Here is a tiny trained network, its code and every weight. The questions are about switching its units off for an input and a target symbol, where a switched-off unit gives its printed mean instead of its output.

import numpy as np


def w(rows, s, z=0):
    codes = np.array(rows[::2]) - 128.0
    scale = np.full(codes.shape[1], s)
    scale[-1] = z or s
    return codes * scale


def f(y):
    return y / 2 * (1 + np.tanh(0.7978845608 * (y + 0.044715 * y**3)))


def softmax(a):
    e = np.exp(a - a.max(-1, keepdims=True))
    return e / e.sum(-1, keepdims=True)


def log_softmax(a):
    a = a - a.max(-1, keepdims=True)
    return a - np.log(np.exp(a).sum(-1, keepdims=True))


def net(x, mask):
    ids = ['αεθλξσφψ'.index(c) for c in x.split()]
    T = len(ids)
    res = E[ids] + P[:T]
    q, k, v = (res @ M[0].T for M in (Q, K, V))
    z = softmax(np.where(np.tri(T) > 0, q @ k.T / 3**0.5, -1e9)) @ v
    res = res + np.where(mask[0], z, O[0][:, -1]) @ O[0][:, :-1]
    y = f(res @ A[0][:, :-1].T + A[0][:, -1])
    res = res + np.where(mask[1:17], y, B[0][:, -1]) @ B[0][:, :-1]
    return log_softmax(res[-1] @ U[:, :-1].T + U[:, -1])


Q, K, V, O, A, B = {}, {}, {}, {}, {}, {}
E = w([
[148,46,174,168,61,146,16],'α',
[146,68,104,218,180,120,57],'ε',
[206,62,77,40,138,225,64],'θ',
[198,170,186,94,163,123,146],'λ',
[146,245,171,129,66,103,94],'ξ',
[49,219,250,155,219,171,43],'σ',
[155,127,131,223,80,192,215],'φ',
[62,110,89,43,101,127,114],'ψ',
],0.015)
P = w([
[254,124,99,136,156,181,4],'0',
[175,115,79,122,179,121,48],'1',
[178,123,103,106,165,121,65],'2',
[164,156,112,112,148,146,75],'3',
[160,169,130,113,130,168,88],'4',
[152,159,145,108,110,180,111],'5',
[145,148,162,110,90,184,137],'6',
[141,137,182,111,75,188,163],'7',
[118,123,197,114,56,188,170],'8',
[114,129,205,106,41,186,173],'9',
],0.0081)
Q[0] = w([
[170,58,179,142,128,189,54],'H0',
[208,144,139,91,138,95,45],'H0',
[2,59,69,41,155,24,150],'H0',
],0.0096)
K[0] = w([
[124,140,154,106,123,181,254],'H0',
[60,205,155,122,132,160,176],'H0',
[201,175,56,137,230,104,110],'H0',
],0.0087)
V[0] = w([
[95,129,229,70,218,140,75],'H0',
[107,39,47,61,170,254,125],'H0',
[129,187,60,6,69,111,156],'H0',
],0.0074)
O[0] = w([
[84,36,199,103,180,145,85,43],'H0',
[67,148,6,57,133,187,126,105],'H0',
[172,49,89,79,91,57,143,2],'H0',
],0.012,0.0047)
A[0] = w([
[134,2,141,106,153,101,140,1],'N0',
[180,64,138,131,95,78,106,146],'N1',
[208,142,70,161,63,115,216,97],'N2',
[148,105,166,101,116,188,97,113],'N3',
[85,134,163,191,143,106,141,132],'N4',
[85,111,87,137,121,140,56,185],'N5',
[81,85,155,81,157,68,109,96],'N6',
[114,154,174,181,148,99,165,125],'N7',
[77,108,32,98,118,112,176,39],'N8',
[142,73,99,178,164,161,74,152],'N9',
[206,190,104,190,207,115,147,156],'N10',
[122,203,184,60,94,148,105,179],'N11',
[222,70,37,137,91,72,151,149],'N12',
[149,132,189,169,95,81,150,104],'N13',
[99,142,129,35,112,67,99,211],'N14',
[241,88,133,144,101,46,145,92],'N15',
],0.01,0.0079)
B[0] = w([
[201,254,105,209,205,170,62,136],'N0',
[186,112,147,115,194,70,141,162],'N1',
[143,176,95,100,189,66,132,190],'N2',
[99,168,83,121,120,122,128,148],'N3',
[108,167,129,70,119,130,80,165],'N4',
[109,93,146,116,137,121,192,187],'N5',
[128,190,49,170,148,190,162,131],'N6',
[185,149,95,90,86,162,82,170],'N7',
[211,213,174,139,123,153,106,131],'N8',
[122,115,152,77,79,94,148,207],'N9',
[108,117,176,93,80,77,140,253],'N10',
[179,88,86,181,163,153,156,181],'N11',
[22,154,121,183,125,111,130,151],'N12',
[78,128,88,143,149,64,59,173],'N13',
[90,68,172,220,183,107,152,140],'N14',
[118,79,37,158,64,100,80,168],'N15',
],0.0086,0.014)
U = w([
[166,100,128,226,32,206,132,206],'α',
[63,107,175,120,46,100,142,200],'ε',
[147,97,33,64,120,151,116,108],'θ',
[234,83,186,112,188,114,178,166],'λ',
[150,113,95,194,121,122,90,53],'ξ',
[133,163,146,176,168,149,81,2],'σ',
[147,205,100,184,109,125,143,92],'φ',
[88,100,95,254,185,119,186,145],'ψ',
],0.0066,0.004)

Each question gives the input, a string of symbols that net reads in full, and the target symbol t.
The units are the heads (3 rows each of Q, K, V and O) and the neurons (one row each of A and B). Each row of codes is followed by its name. A weight is (code - 128) times the scale printed after its matrix; where a second scale follows, it is the last column's (O, A, B and U).
mask holds one flag per unit, heads first, then neurons. A switched-off unit (its flag False) gives its mean, the last column of its rows in O or B, instead of its output. The means were averaged over made-up inputs and are rounded, as every weight is.
A unit's drop is (log p(t) with every unit on - log p(t) with that unit switched off) / (log p(t) with every unit on - log p(t) with every unit switched off).
The circuit of an input: a set's keep is (log p(t) with only the set's units on - log p(t) with every unit switched off) / (log p(t) with every unit on - log p(t) with every unit switched off). Starting from the 12 units with the biggest drops (on a tie, the unit counted first), units are removed one at a time, each time the one whose removal leaves the highest keep (on an exact tie, the one counted first), for as long as the keep stays at least 0.8.
units of the circuit, in order: the units of the circuit, biggest drop first
top k neurons: the k neurons with the biggest drops, biggest first
drop of u: that unit's drop, to one decimal
input ε λ θ, target λ: units of the circuit, in order : H0, N1
input φ θ ε ε θ ε φ λ φ, target φ: units of the circuit, in order : N2, H0
input ε ψ σ λ ε ε, target λ: units of the circuit, in order : H0, N15
input φ φ ε ξ ε α ψ ε ψ ξ, target ψ: units of the circuit, in order : H0, N14, N11, N10
input λ ε ψ ε ξ λ φ α ξ, target α: units of the circuit, in order : N11, N2
input ε φ ε, target ε: top 2 neurons : N10, N11
input ε λ ε λ ε ε ψ φ, target φ: top 2 neurons : N2, N5
input ξ ψ ε σ ε, target σ: top 3 neurons : N0, N10, N6
input ε ε ψ α, target ψ: top 2 neurons : N14, N12
input α ξ θ, target ξ: units of the circuit, in order : H0, N15, N0
input ε α ξ ε α, target ξ: units of the circuit, in order : H0, N15, N13, N10
input ε ε ε ψ λ ψ ε, target ψ: units of the circuit, in order : H0, N12, N10, N14
input ε ε ξ ε, target ξ: top 4 neurons : N15, N0, N13, N1
input α ε ξ ε α, target ξ: top 2 neurons : N15, N13
input ε φ ψ φ ε ε ψ φ φ ε, target φ: units of the circuit, in order : H0
input ε ε ε ε, target ε: top neuron : N9
input ε θ ε, target θ: top 2 neurons : N10, N9
input ε ψ ψ ε, target ψ: top 2 neurons : N12, N14
input ξ ε φ ε φ ψ φ ε ξ, target ξ: top 2 neurons : N13, N15
input ε θ θ ε ε, target θ: drop of N7 : -0.1
input ε ε ε ε ε ξ ε, target ξ: drop of H0 : 1.8
input ε ε θ φ ε ε ξ φ φ ε, target φ: drop of H0 : 1.5
input ε σ ξ, target σ: drop of N5 : 0.1
